Below are the code and all the weights of a small trained network. Each question names an input and a target symbol and asks about switching units off, where a switched-off unit gives its printed mean instead of its output.

import numpy as np


def w(rows, s, z=0):
    codes = np.array(rows[::2]) - 128.0
    scale = np.full(codes.shape[1], s)
    scale[-1] = z or s
    return codes * scale


def norm(h):
    return h / np.sqrt((h * h).mean(-1, keepdims=True) + 1e-5)


def softmax(a):
    e = np.exp(a - a.max(-1, keepdims=True))
    return e / e.sum(-1, keepdims=True)


def log_softmax(a):
    a = a - a.max(-1, keepdims=True)
    return a - np.log(np.exp(a).sum(-1, keepdims=True))


def net(x, mask):
    ids = ['ΘΦΨΩαγδζηλμξπτ'.index(c) for c in x.split()]
    T = len(ids)
    res = E[ids] + P[:T]
    u = 0
    for l in range(2):
        r = norm(res)
        for j in range(3):
            rows = slice(3 * j, 3 * j + 3)
            q, k, v = (r @ M[l][rows].T for M in (Q, K, V))
            z = softmax(np.where(np.tri(T) > 0, q @ k.T / 3**0.5, -1e9)) @ v
            o = O[l][rows]
            res = res + np.where(mask[u + j], z, o[:, -1]) @ o[:, :-1]
        u += 3
    return log_softmax(norm(res)[-1] @ U[:, :-1].T + U[:, -1])


Q, K, V, O = {}, {}, {}, {}
E = w([
[54,137,110],'Θ',
[139,138,141],'Φ',
[143,134,125],'Ψ',
[11,136,91],'Ω',
[120,118,224],'α',
[139,138,142],'γ',
[131,144,136],'δ',
[147,133,143],'ζ',
[126,145,111],'η',
[144,120,232],'λ',
[53,114,215],'μ',
[125,148,126],'ξ',
[130,119,221],'π',
[140,136,142],'τ',
],0.012)
P = w([
[123,176,129],'0',
[151,105,124],'1',
[5,230,184],'2',
[99,66,77],'3',
[141,107,124],'4',
[22,214,178],'5',
[103,63,80],'6',
[140,108,123],'7',
[29,211,180],'8',
[104,62,80],'9',
[140,108,123],'10',
[31,208,183],'11',
[106,60,79],'12',
[139,109,123],'13',
],0.011)
Q[0] = w([
[100,112,187],'L0H1',
[152,5,148],'L0H1',
[215,199,136],'L0H1',
[171,169,50],'L0H2',
[134,101,137],'L0H2',
[149,131,133],'L0H2',
[92,22,59],'L0H3',
[146,69,70],'L0H3',
[84,198,47],'L0H3',
],0.024)
K[0] = w([
[114,169,160],'L0H1',
[166,27,222],'L0H1',
[239,162,84],'L0H1',
[128,96,18],'L0H2',
[98,113,157],'L0H2',
[135,99,155],'L0H2',
[40,3,77],'L0H3',
[110,44,56],'L0H3',
[83,218,71],'L0H3',
],0.02)
V[0] = w([
[238,135,2],'L0H1',
[116,124,218],'L0H1',
[58,130,68],'L0H1',
[210,89,143],'L0H2',
[158,194,164],'L0H2',
[115,95,110],'L0H2',
[90,47,209],'L0H3',
[95,127,72],'L0H3',
[58,116,23],'L0H3',
],0.0088)
O[0] = w([
[180,254,57,3],'L0H1',
[121,43,113,186],'L0H1',
[102,182,203,126],'L0H1',
[90,119,193,63],'L0H2',
[115,19,153,163],'L0H2',
[133,186,116,109],'L0H2',
[118,43,65,135],'L0H3',
[116,84,172,134],'L0H3',
[105,36,199,141],'L0H3',
],0.0095,0.0059)
Q[1] = w([
[196,74,132],'L1H1',
[169,161,115],'L1H1',
[132,217,220],'L1H1',
[173,120,73],'L1H2',
[153,211,241],'L1H2',
[113,149,70],'L1H2',
[5,201,86],'L1H3',
[85,198,222],'L1H3',
[35,119,108],'L1H3',
],0.03)
K[1] = w([
[56,131,137],'L1H1',
[110,201,108],'L1H1',
[193,227,198],'L1H1',
[166,110,61],'L1H2',
[152,245,233],'L1H2',
[141,147,50],'L1H2',
[27,254,133],'L1H3',
[119,196,227],'L1H3',
[28,151,153],'L1H3',
],0.029)
V[1] = w([
[252,74,194],'L1H1',
[111,100,156],'L1H1',
[158,121,179],'L1H1',
[170,117,196],'L1H2',
[131,215,133],'L1H2',
[122,92,118],'L1H2',
[115,95,106],'L1H3',
[154,191,171],'L1H3',
[87,173,121],'L1H3',
],0.023)
O[1] = w([
[252,179,57,254],'L1H1',
[192,91,173,194],'L1H1',
[185,176,134,181],'L1H1',
[60,46,153,184],'L1H2',
[238,91,198,48],'L1H2',
[89,155,93,156],'L1H2',
[188,118,127,150],'L1H3',
[15,145,128,86],'L1H3',
[103,89,94,136],'L1H3',
],0.016,0.0075)
U = w([
[31,123,144,215],'Θ',
[159,175,138,122],'Φ',
[133,168,164,214],'Ψ',
[68,149,158,217],'Ω',
[112,84,42,4],'α',
[159,177,136,121],'γ',
[239,123,232,53],'δ',
[72,254,85,214],'ζ',
[106,210,214,237],'η',
[135,122,75,93],'λ',
[121,1,133,14],'μ',
[139,125,215,221],'ξ',
[128,116,78,99],'π',
[144,161,123,106],'τ',
],0.016,0.0038)

Each question gives the input, a string of symbols that net reads in full, and the target symbol t.
The units are the heads (3 rows each of Q, K, V and O). Each row of codes is followed by its name. A weight is (code - 128) times the scale printed after its matrix; where a second scale follows, it is the last column's (O and U).
mask holds one flag per head, layer by layer. A switched-off head (its flag False) gives its mean, the last column of its rows in O, instead of its output. The means were averaged over made-up inputs and are rounded, as every weight is.
A unit's drop is (log p(t) with every unit on - log p(t) with that unit switched off) / (log p(t) with every unit on - log p(t) with every unit switched off).
The circuit of an input: a set's keep is (log p(t) with only the set's units on - log p(t) with every unit switched off) / (log p(t) with every unit on - log p(t) with every unit switched off). Starting from all 6 units, units are removed one at a time, each time the one whose removal leaves the highest keep (on an exact tie, the one counted first), for as long as the keep stays at least 0.8.
circuit, biggest first: the units of the circuit, biggest drop first
unit that matters most: the unit with the biggest drop
which heads matter: for each layer, one digit per head in row order, 1 if its drop is at least 0.15 and else 0, layers parted by /
input μ α Θ γ ξ Ω, target μ: circuit, biggest first	L0H3, L1H3
input Θ δ α δ δ π, target Θ: which heads matter	100 / 000
input δ δ Ω Θ Θ η, target δ: which heads matter	011 / 110
input δ α Ψ α γ μ, target δ: circuit, biggest first	L1H2, L0H3
input Θ μ ξ Θ δ Θ λ ξ ζ γ δ ξ, target Θ: circuit, biggest first	L0H1, L1H1
input ζ Θ δ δ Ω, target Θ: circuit, biggest first	L0H1, L0H3, L1H3
input Ω Θ δ ξ δ δ δ μ, target α: circuit, biggest first	L1H2, L0H1, L0H3, L1H3
input ξ δ Θ, target ξ: circuit, biggest first	L0H3, L1H2
input Ω α δ Ω μ, target α: circuit, biggest first	L1H2, L0H3, L1H3, L1H1
input δ δ μ δ ζ Θ δ δ Ω, target δ: which heads matter	111 / 110
input ζ ξ Θ μ δ Ψ, target ζ: circuit, biggest first	L1H1, L0H3, L0H2, L1H3
input Θ π Ψ δ Ω, target Θ: circuit, biggest first	L0H1, L1H3
input μ Θ Ω Θ τ δ α ζ ξ Ω δ μ, target μ: which heads matter	110 / 101
input Ω δ η α, target α: circuit, biggest first	L1H2, L1H3, L0H1
input δ τ Θ Θ δ δ δ δ η, target δ: circuit, biggest first	L0H3, L1H2
input δ δ δ δ Ω Θ δ ξ ξ ζ δ, target ζ: which heads matter	101 / 101
input δ Θ δ α ξ Θ, target δ: which heads matter	011 / 110
input ζ λ π, target ζ: which heads matter	111 / 101
input μ δ Ω π α τ, target μ: which heads matter	110 / 001
input ζ δ δ Ω δ λ, target ζ: which heads matter	111 / 101
input δ δ μ, target δ: unit that matters most	L0H2
input δ δ Ψ Φ Ω ζ μ δ ξ, target δ: unit that matters most	L0H1
